Here is a tiny trained network, its code and every weight. The questions are about switching its units off for an input and a class, where a switched-off unit gives its printed mean instead of its output.

import numpy as np


def w(rows, s, z=0):
    codes = np.array(rows[::2]) - 128.0
    scale = np.full(codes.shape[1], s)
    scale[-1] = z or s
    return codes * scale


def norm(h):
    return h / np.sqrt((h * h).mean(-1, keepdims=True) + 1e-5)


def f(y):
    return y / 2 * (1 + np.tanh(0.7978845608 * (y + 0.044715 * y**3)))


def log_softmax(a):
    a = a - a.max(-1, keepdims=True)
    return a - np.log(np.exp(a).sum(-1, keepdims=True))


def net(x, mask):
    res = np.array(x, float).reshape(1, 2) / 4 @ E
    u = 0
    for l in range(2):
        y = f(norm(res) @ A[l][:, :-1].T + A[l][:, -1])
        res = res + np.where(mask[u : u + 6], y, B[l][:, -1]) @ B[l][:, :-1]
        u += 6
    return log_softmax(norm(res)[-1] @ U[:, :-1].T + U[:, -1])


A, B = {}, {}
E = w([
[111,210,93,62,133,39,117,39,65],'x0',
[42,149,93,120,254,160,102,23,51],'x1',
],0.0071)
A[0] = w([
[85,110,112,151,216,120,113,82,76,45],'L0N1',
[83,181,102,154,146,144,106,88,111,1],'L0N2',
[235,155,112,100,185,167,146,124,105,131],'L0N3',
[102,253,25,64,171,49,96,53,107,43],'L0N4',
[83,108,204,45,180,20,150,79,83,92],'L0N5',
[113,145,126,185,92,162,186,163,129,110],'L0N6',
],0.0064,0.0014)
B[0] = w([
[153,107,111,171,98,90,141,116,121,203],'L0N1',
[116,165,3,141,110,100,144,114,141,162],'L0N2',
[124,96,109,129,92,100,201,140,136,130],'L0N3',
[75,111,178,35,155,142,119,255,85,254],'L0N4',
[97,158,197,94,161,150,157,96,158,191],'L0N5',
[108,208,115,158,138,136,135,158,186,147],'L0N6',
],0.0094,0.0093)
A[1] = w([
[197,117,193,127,131,190,117,162,144,141],'L1N1',
[61,99,128,149,132,152,110,97,94,117],'L1N2',
[94,162,143,2,169,95,91,84,14,32],'L1N3',
[143,68,219,147,103,206,125,155,180,6],'L1N4',
[198,186,147,98,37,47,148,75,98,24],'L1N5',
[193,97,97,166,162,171,100,23,63,186],'L1N6',
],0.0073,0.0015)
B[1] = w([
[170,192,44,122,60,173,80,64,116,175],'L1N1',
[169,110,208,117,141,96,153,109,120,148],'L1N2',
[16,108,64,28,85,167,188,208,66,254],'L1N3',
[136,193,87,34,94,100,166,145,145,187],'L1N4',
[74,94,191,181,254,106,55,30,112,146],'L1N5',
[191,66,180,176,143,119,158,163,115,144],'L1N6',
],0.0076,0.0094)
U = w([
[189,192,82,138,31,173,127,158,187,222],'0',
[114,132,209,169,143,58,27,52,158,20],'1',
[15,92,144,42,133,109,171,160,52,253],'2',
[169,6,140,254,179,163,194,144,102,5],'3',
],0.012,0.0013)

Each question gives the input, the list of numbers given to net, and the class t.
The units are the neurons (one row each of A and B). Each row of codes is followed by its name. A weight is (code - 128) times the scale printed after its matrix; where a second scale follows, it is the last column's (A, B and U).
mask holds one flag per neuron, layer by layer. A switched-off neuron (its flag False) gives its mean, the last column of its row in B, instead of its output. The means were averaged over made-up inputs and are rounded, as every weight is.
A unit's drop is (log p(t) with every unit on - log p(t) with that unit switched off) / (log p(t) with every unit on - log p(t) with every unit switched off).
The circuit of an input: a set's keep is (log p(t) with only the set's units on - log p(t) with every unit switched off) / (log p(t) with every unit on - log p(t) with every unit switched off). Starting from all 12 units, units are removed one at a time, each time the one whose removal leaves the highest keep (on an exact tie, the one counted first), for as long as the keep stays at least 0.8.
units of the circuit, in order: the units of the circuit, biggest drop first
top k neurons: the k neurons with the biggest drops, biggest first
top k neurons in layer l: the k neurons of layer l with the biggest drops, biggest first
drop of u: that unit's drop, to one decimal
input [1,-2], class 1: top 2 neurons => [L0N4; L1N5]
input [-8,6], class 3: top neuron in layer 0 => [L0N4]
input [4,-8], class 1: units of the circuit, in order => [L1N5; L0N4]
input [-3,7], class 3: units of the circuit, in order => [L0N4; L0N1; L1N6; L1N3]
input [5,-7], class 1: top 2 neurons => [L0N4; L1N5]
input [0,-1], class 0: units of the circuit, in order => [L0N4; L1N3]
input [2,-7], class 1: top 3 neurons => [L1N5; L0N4; L1N3]
input [-1,2], class 3: top 2 neurons => [L0N4; L1N3]
input [7,-8], class 1: top 2 neurons in layer 1 => [L1N5; L1N3]
input [2,-5], class 1: top 3 neurons => [L0N4; L1N5; L1N3]
input [-6,3], class 0: top 2 neurons in layer 1 => [L1N3; L1N4]
input [-5,7], class 3: drop of L0N4 => 0.2
input [-2,2], class 3: drop of L0N4 => 0.5
input [-4,6], class 3: drop of L0N4 => 0.3
